Each row is followed by its group and then its class within the group.
[ -3.8   1.9  -4.0  -2.3  -3.5   1.0  -2.6 -14.5   7.9   9.3   3.9  -0.1
  -3.8  -0.2 -23.6 -11.1   9.7  -1.5   1.8   1.9   6.8   1.7  -1.2  -5.2
  -2.2  -8.2   0.4   4.5   4.3  -2.2  -5.2   2.9   5.0  -7.1 -11.3   5.3
  -7.1 -11.7   0.3   0.6  12.1  -2.0   1.2  -5.7  13.5]
Zd > Z
[ -3.3   9.3  -3.4  10.2   9.4   4.6   0.7  24.9   7.0 -10.9   2.5   1.0
 -10.8  -9.7   7.8  29.2  22.0   3.2  14.3  -4.6   3.9 -21.3 -21.1  79.7
  -1.8   0.1 -15.0  24.4   3.9   0.4  11.9   1.0 -17.6 -14.1  -1.6 -23.5
   1.5  29.8  -3.7 -10.3   5.4  -0.4   2.2   3.2  -0.6]
zg > P
[ -7.0   5.3  -3.5   9.0 -12.6  -4.4  -6.1   4.8   6.7  -2.1   8.7  -4.8
  -4.5   6.5 -18.6  -5.3   1.8  -5.0   2.2  10.1   1.9   0.0  -8.8  -8.3
  10.1 -10.6  10.7  -0.4   3.7   5.4 -13.2   3.5   4.5 -21.2  -4.3  -6.9
 -11.4   2.1  -5.3  -2.7   1.5   3.6   4.3  -0.9  11.4]
Zd > E
[ -0.4  13.6  -2.6   2.2  10.5   4.3   0.2  16.5   4.9  -3.6   1.8   2.3
  -9.4   5.3  -4.8  10.4  17.7   1.5  14.0  -2.4  -1.3  -7.0  -6.0  -1.9
   6.9  -1.8 -18.2  12.2 -15.1   0.6   3.0   7.6  -5.3  -3.1  -5.1 -12.9
   5.9  21.1   4.1  -1.0  -7.9  -3.5  -0.4   2.0   9.2]
zg > H
[ -7.4  10.1  -4.2   3.0  18.7   1.7   0.8   2.4  61.2  -1.0  10.6   4.3
  -3.1  -1.2  -5.7   2.7  26.3   0.7  12.7   8.9  14.0  27.5 -31.9  -5.3
  -9.9  -0.1 -10.8  -1.0   9.6   0.2   4.7  14.5   2.2 -10.8 -16.7  -9.7
 -10.2   6.2  -2.1  -7.2  20.6 -17.8  -2.9  -6.3  -0.3]
Zd > E
[ -1.4  24.4  -5.5  -6.4  16.1   6.2   6.3   9.0   3.1  -4.5  14.8   9.2
 -10.3   3.8  -5.6  16.6  20.4   6.1   7.9  -8.0  22.7  32.9 -20.1   6.2
  -7.6  -8.4 -21.9  11.3   3.6   4.6   8.7  16.0 -10.3   7.4  -0.8  -5.3
  -7.2   1.3   0.0  -5.6  33.4  -3.9  -1.1  -6.2   6.9]
rl > S
[ -3.9   5.2  -6.9   6.8  11.7   6.1   5.1  27.4   1.6  -6.7   5.9  -0.9
 -24.3   4.6  -1.9   9.3  18.2   6.5  14.0   1.9   4.3  -8.7 -20.8  -1.6
   7.5  -0.8  -5.6  13.6  -3.0  -8.2  -1.4   8.2  -6.8 -21.4  -9.6 -15.9
  -1.4  22.0   8.4  -7.3  -5.6  -0.9  -0.9   7.8  -0.9]
zg > H
[ 11.2  18.7   5.8  -3.4   4.0   5.1   0.5 -11.6  10.8  -4.2   8.0  13.4
 -13.9  -0.3  -6.1  25.3  11.8   4.9  21.0  -7.8   8.5  24.2 -11.8   0.7
  -5.0  -1.3 -10.7  -4.5   7.9   8.5   3.9  -0.7  -6.7   6.4  -9.6  15.4
  -1.6  -2.5   1.0  -3.1   3.5  -1.3  -7.6   0.7  -2.8]
rl > C
[ -2.5  -9.7  -1.3   3.0  -1.4   1.5  -2.5   3.9  13.7  -0.6   3.6   4.4
   3.1   1.3   0.8  -1.9   0.0  -9.7  -4.0  11.9   3.5  -0.3 -22.5  -9.5
   6.8  -5.1   7.0  -6.1   8.7   5.3  -6.7   3.6   7.2  -7.2  -2.8   7.4
  -8.7  -0.6   6.1   0.5  11.0  -1.2  -1.2   3.1 -27.3]
Zd > E
[  3.5   3.3  -9.2   2.7  -2.5  -3.8  -2.1  -7.0  15.7  -0.4   9.2  12.9
 -25.3  -2.1   0.5   2.9  16.6  -4.5  -0.7   5.7  14.6   7.4 -25.9  -3.9
   0.7   4.1  -2.0   3.6   2.3  -1.5  -8.4  -2.9   0.9 -18.6 -10.1  -6.5
  -8.4   5.3 -10.3  -9.1  12.6   2.1   1.3  -3.2 -10.9]
Zd > Q
[ -7.3  36.6  -3.8  10.9  -8.2  16.3   8.8  36.3   7.1 -21.2  -1.3   8.1
 -11.1   5.6  27.3  27.2 -38.1  -5.9   7.1  -7.1   7.6  67.9 -24.2 -21.4
  21.3  -9.6  10.7  -8.8  10.5  20.3 -11.1  29.2  -4.9 -12.0   7.0  -2.3
   9.7  20.4  -5.7  12.8   6.5  -4.0  -8.0   9.7 -45.3]
rl > M
[ -3.1  18.3  -6.2   1.6 -11.0   6.8   3.1  15.5   4.2  -0.3  15.5   2.5
  -9.3  -2.4 -13.3  10.6  13.7  -1.9  10.8   9.2  19.5  21.5 -17.2  -9.3
   7.1  -9.0 -14.2  -4.4   6.4  -2.0 -19.0  10.2  -3.4 -22.5 -14.5 -22.5
 -13.2  -1.4 -11.9  -2.1  16.6  -7.4   2.9  -2.0  12.8]
Zd > E
[  0.3   7.7  -5.1   6.5   5.7   9.8   4.1   4.1   3.9  -4.8   0.5   4.8
 -18.7   3.3   7.0   8.6 -16.0   5.6   3.9  -9.7   4.8  35.0 -15.2  -8.9
   6.5  -4.2   8.8  -4.3  13.5   6.0   2.8   4.2  -5.5  11.1  18.4  24.7
   5.1  -0.8   0.5  19.1  15.0  -5.2   0.3   7.5 -15.5]
rl > M
[ -2.3   5.1  -2.0   3.4   0.9  -3.3  16.9  -1.3   8.6   8.1   4.8  -0.6
   7.5   3.5   3.1   1.1  -1.9  -8.6   7.0   2.3  14.5  20.7 -11.3 -29.7
   0.3  -3.4   5.1  12.1   3.2   0.9 -14.4   5.6   3.4   2.1  -9.2  -6.8
  -5.2   3.3   2.1  -4.0  14.2   0.4   5.0  -2.1   8.8]
Zd > Z
[ -7.3  -1.8  -3.3   0.8 -16.5   5.9  -2.4  17.1  11.9 -11.7  -2.7   0.1
  -5.0  -1.1  -1.9  11.2   1.5  -3.3   6.0   2.8   6.0   8.7 -18.6  -5.5
  18.3  -4.5  11.4  -0.6   9.4   3.6 -11.6   5.2  -0.7 -28.0   3.3 -10.1
  -0.9   9.9  -2.8  -1.0   0.9   0.2   2.8   6.4  -5.9]
Zd > E
[  1.4  21.3  -3.1  -5.9   0.7   8.0   1.7  14.6  22.3 -11.8  14.5   0.1
 -23.4   5.4  -7.3  20.5  26.7  -3.4  26.8  -1.0  17.2  26.5 -39.2 -11.1
   3.2  12.8 -18.0   1.1   1.0   3.6 -11.4  12.4  -4.1 -28.5 -23.5 -34.4
 -10.9  25.8  -0.1 -21.1   8.5  -0.2   2.0   1.2   5.3]
Zd > Q
[ -1.4   4.0  -2.3   3.0  -2.4  -2.7   1.1  14.1  -5.7  -9.7   7.8  -3.8
 -12.1   7.0 -14.0   8.7  13.8   3.4   0.8  -2.5 -13.3 -28.9  -4.5   8.7
  11.0  -3.2   3.6   4.6  -7.2   1.3   5.2  -2.7 -10.0 -32.9   3.0  -4.6
   5.4  14.1   1.2   1.7 -19.0  -0.6   8.7  21.7  -3.3]
zg > T
[ -1.4  28.2  -7.4   8.7  -4.0  -3.0   2.0   5.0  12.5  -3.7  17.4  -8.5
 -13.4   5.7 -22.6   9.6  39.1  -5.2  22.8  10.7  18.8   1.6 -30.1  -5.9
  -3.0  -1.4  -8.0   2.1  -4.0  -0.1  -9.1   7.4 -10.4 -32.6 -15.7 -20.8
 -12.5   9.8  -8.4  -4.2  13.5   5.8   4.5   1.7  24.9]
Zd > E
[  1.4   6.9  -2.0  -5.8   7.1  13.9  10.1  -4.5   8.4   0.0   1.7   6.5
  -3.7  -6.6  16.3  13.5 -20.0   3.8   9.2 -10.4  21.6  40.3 -13.4  -9.1
  -3.8  -2.6   0.4  -2.9   4.9  13.7   2.0   6.7  -6.2  14.7   7.4  13.2
   4.7   0.5   1.1   5.6   7.6  -5.9  -9.9   6.7 -16.9]
rl > C
[ -3.0  25.0  -3.5   3.7  10.4  14.0   5.0  27.9   3.4  -7.9   0.9  -0.7
 -12.4   6.9  -8.5  21.3  35.8   3.9  11.7  -2.9   4.2   5.9 -24.8  -0.8
  -2.6  -5.4 -39.7   8.0  -5.5   6.2   2.7  12.2 -10.3 -15.0 -13.5 -35.3
  -4.3  28.5   1.4 -11.9  11.7  -1.6  -8.5  -1.8   4.3]
zg > T
[  3.9   8.4  -3.0   6.3  16.6  13.7  -2.5 -12.3  -3.0   0.4   5.8   0.6
  -6.0   1.0  -1.0  11.2   7.0  10.9   3.9 -13.2   6.3  19.6 -14.9   7.1
 -11.5  -1.6  -6.4   3.9  -2.2  -2.2  12.4  -3.7 -11.7  -3.1   8.7   8.9
   2.0 -23.3  -4.7  -3.9  12.1  -0.9   2.0   1.6  -1.7]
rl > M
[  4.5  19.7  -3.5   2.9  11.3  -1.6  -2.3   4.2   9.7 -14.0   4.5   4.9
 -58.5   6.6 -11.0  21.7  17.4   5.6  25.2  -2.3  11.6  16.8 -24.0   9.4
   4.4   1.2  -3.7   7.7   4.6   0.2  15.9  -1.2 -19.3 -21.1  -0.9  -1.3
   8.3  13.9  -0.9  -6.4   2.9   2.3  10.6   9.2   1.9]
rl > M
[  3.0  12.7   4.8   9.5 -12.6  -2.2   4.6   2.3  16.8 -10.9   2.7   6.3
 -43.4   5.3  11.1   9.7   1.4  -3.4   2.7   3.9  -2.4   0.8 -33.2  -7.0
  13.1   1.7  14.3  -0.9   3.6   6.1 -15.4  -0.6  -1.8 -28.1   6.1  -6.3
  -5.6  15.4  -8.9  -1.1  -4.4   4.0  -5.8   6.9 -15.7]
Zd > Q
[  0.7  16.1  -4.9   9.7  -7.2  -8.3 -10.8   3.9   0.0 -14.6  -1.4  -5.7
 -15.6  14.3 -22.2   4.7  22.9  -3.0  14.9  12.0  -7.5 -20.8 -15.9   6.5
  17.1  -5.0  20.2   5.5  -9.4 -10.7   0.2 -16.7  -4.7 -46.0   9.2   8.1
  -3.6   6.1  -6.1   1.6 -25.6   5.4   2.3  30.8   4.3]
Zd > Z
[  1.4   3.9   5.6   4.8   0.7  -8.1   0.9  -4.3  -0.9  -1.9   1.1  16.1
 -13.3  -3.6  11.6   6.8 -26.1   3.2  -1.8 -12.1  -2.4  20.9  -2.8   1.9
   0.2  -0.9  14.9  -0.8  -0.2   3.4   8.3  -3.6  -1.4  14.3   8.4  17.5
   6.8  -3.3   1.1   7.3   7.7   0.5  -2.5   8.0 -15.2]
rl > M
[  5.9  47.6  -5.5  -4.1  20.7   1.5   3.4  19.0  14.4 -17.8  12.1   5.3
 -27.9  16.6 -16.0  47.7  39.3   3.9  43.1  -1.4  17.0  23.2 -30.0 -14.2
  10.1  -4.2 -19.2  13.5  -2.4   4.2   7.4  10.0 -27.9 -19.2 -15.6 -29.5
  -0.4  27.1  -5.2  -8.7  -5.5  -2.6  15.2   4.9  27.5]
rl > M
[  5.5  15.1  -3.4  -2.0   5.2  -8.5   5.8 -15.8   7.9 -16.6   2.3   8.8
 -15.4   7.5 -15.5  22.4   7.9   2.3  11.3  -2.7   2.2  -6.2 -18.5   1.9
   4.3   0.0   6.5   9.8  -0.6   1.2  15.9  -3.5 -15.4  -4.4   1.4  28.1
   2.3  -2.7   2.8  -6.3   0.3   4.5   9.9  15.4  14.3]
rl > C
[ -2.2   0.0   0.4   2.8  -8.4   0.9  -3.5   5.0   9.2 -16.3  -0.7  -2.8
  -2.5  -4.6  16.3   3.0  -9.9  -4.7  -4.0   7.6   3.3   9.4 -22.8 -10.0
   7.4   6.7  20.9  -5.4   5.9   7.6 -14.8   4.4   4.8 -21.6  -1.3   5.6
 -10.3   8.5  -6.8  -7.0  -2.9   1.6  -6.2   6.3 -32.8]
Zd > Z
[ -3.5  -2.8  -5.0   6.7  -7.2  10.4   3.8   1.0  15.0  -2.3  13.4  -0.2
   2.1   2.5   1.9   6.9  10.1  -4.0  19.5   9.9  18.4  22.8 -33.6 -11.6
   4.7  -0.3  -1.4   3.4   5.2   4.3  -8.6  11.6  -0.3 -14.9 -19.3 -19.9
  -5.7  17.2  -1.5  -7.1  19.0 -11.9  -1.2  -3.6 -11.4]
Zd > Z
[ -6.8  12.1   3.0   1.5  -4.3   3.6  -3.7  15.2   5.2   2.3   8.9   5.4
  -1.3  -7.7  -8.6 -13.1  16.5   1.9   5.7  14.4   4.9   0.7 -12.0  -9.7
   6.3  -8.1   2.5   4.9   5.0   3.3  -6.6   3.1   9.6 -15.5  -9.5 -17.5
 -10.0  -1.0  -4.2  -0.8   4.3  -1.1   0.0  -0.5   3.6]
Zd > Q
[ -1.1   9.8  -0.5   0.1   7.8   7.5  -1.8  25.3  -2.2 -10.6  -1.1   5.9
   8.5   5.8  -0.9   7.3  -0.3   4.1  13.3   2.1   9.5   0.2 -12.3  -2.4
   2.9   2.2 -14.6   7.6  -1.1  11.2  -1.5   8.9  -9.3 -21.7  -6.3 -21.5
   5.4  25.3  -8.4  11.0  -9.3  -0.6  -1.0   6.3  -2.1]
zg > T
[ -2.7   9.9 -10.6  -0.8  -5.2   6.3   3.2  24.0 -10.1 -17.7  -5.5  -0.5
 -10.1  12.3  -7.2  11.0   9.6  -3.8  13.0   1.7  -5.7 -17.2  -2.2 -10.6
  16.3  17.9 -14.8   1.5  -3.9   3.4   0.3   9.6 -11.5 -27.5   5.6 -16.2
   3.1  23.9   4.4   1.4 -19.1  -0.3  -0.5   3.5  12.1]
zg > P
[  4.2  17.7  -5.2   1.0   7.6  -8.5   2.1  23.7  -1.2  -9.1   8.0  -0.3
 -12.4   4.3 -14.5  14.6  27.2  -3.5   3.3   8.7  -0.1 -16.2  -9.0   2.9
   0.9   4.2 -14.4   7.0  -8.9   3.4   5.5  -3.1 -11.1 -12.0   2.3 -20.7
   3.4  24.8   1.1  -9.6 -23.8  -4.5   3.8  -3.2  25.9]
zg > P
[ -9.0   7.2  -6.5 -12.9 -15.7  -0.1   4.0  10.7   6.1 -12.5   3.5  -0.5
  -7.8   0.6   0.3  -4.6  -8.2  -8.8 -11.2   4.9   1.3  11.6 -12.6  -3.8
  13.7  -4.1   9.7  -8.8  -3.5   6.6 -18.2  -0.1   0.9 -29.8   5.7  -1.7
  -6.6   2.8   4.5   7.9  -3.2  -0.2  -2.3  12.3 -10.8]
Zd > E

Each row is followed by its group and then its class within the group.
[ -2.2  -0.7   1.2   3.0  -0.1  -3.0  -5.4  -8.0  -5.1  -1.3  -0.5   5.3
  11.8   1.0   0.0 -30.9   1.6  -2.6  -3.8   2.1   9.4  -0.6  -3.3   1.5
  -0.5  13.1   8.6   0.1  -0.9  -1.6  -5.0  -3.4  -2.6   0.0   4.3  -4.9
  -5.9   3.2   2.6  -1.7  -1.9  -3.0  -2.7  15.2   3.5]
<57> > B
[ -1.6   3.4  -0.1  11.0   2.9  -2.3  -1.6 -13.9  -3.6  -3.5  -1.4   5.7
  -2.3   1.0   0.4 -39.8   4.9  -7.7  -9.9   1.0   9.9  -3.2   0.2   2.6
   1.7  17.1   7.5  -2.7  -6.5 -13.1   5.1  -3.8  -3.1   6.6   1.4 -13.0
  -4.0   0.8  -3.0   7.6  -1.3  -2.8  -1.5  23.9  -3.1]
<57> > U
[ -0.8   7.9 -13.2  -5.2  -7.3  -0.5   8.0 -21.9  -5.0  -9.6  -1.8  -2.6
 -20.0  -8.6   0.0 -15.6  -1.2  -3.2 -10.3   1.0   1.6   3.2   6.0  -5.5
  12.9   7.7   8.4  -3.9  -3.2   0.1  -2.9   2.0  -0.1  13.1 -13.8  -4.0
 -10.5 -12.8 -18.6  -2.2  -3.1  -7.2   0.0  14.4   0.1]
<56> > K
[ -4.4  -2.0   2.8   7.7   5.6  -3.3  -5.3  -7.3 -12.9   1.7  -0.9   5.1
  17.0   4.5   0.1 -40.3   3.3  -4.3  -5.2  -0.4  15.4  -4.2  -2.3   4.0
  -1.5  18.5  10.1   0.4  -2.7  -2.3   0.9  -0.4  -4.3   1.4  10.0 -15.2
  -9.7   9.6  10.8  -0.2 -10.9  -1.8  -2.8  19.5  -2.3]
<57> > U
[  2.2   5.6  -3.3   3.2  -2.7  -0.4   1.3 -19.4   2.6   0.6   1.6   2.1
  -5.5  -5.0  -0.5   3.6  -1.4  -3.4  -9.7   0.0   6.7  -2.2   5.6  -2.0
   2.4   6.5   4.6  -3.9  -3.7  -0.4  -3.9  -0.8  -2.2   2.0  -7.7  -6.7
  -3.2  -1.8 -21.1  -4.5  -2.2   3.9   1.2  11.6   1.4]
<56> > L
[  0.6  10.2  -4.9  -0.2  -4.1  -1.6   3.7 -22.7  -0.6  -2.9  -1.1   0.9
  -9.2  -5.7  -0.7  -0.2  -2.3  -2.0 -11.4   1.1   8.3   0.0   4.2  -3.7
   6.9   6.1   6.8   3.8  -5.0  -1.5   0.6   1.0  -1.1   3.4  -9.1  -5.8
  -3.1  -5.7 -21.4  -4.0  -0.8  -1.7   0.8  11.8   0.8]
<56> > L
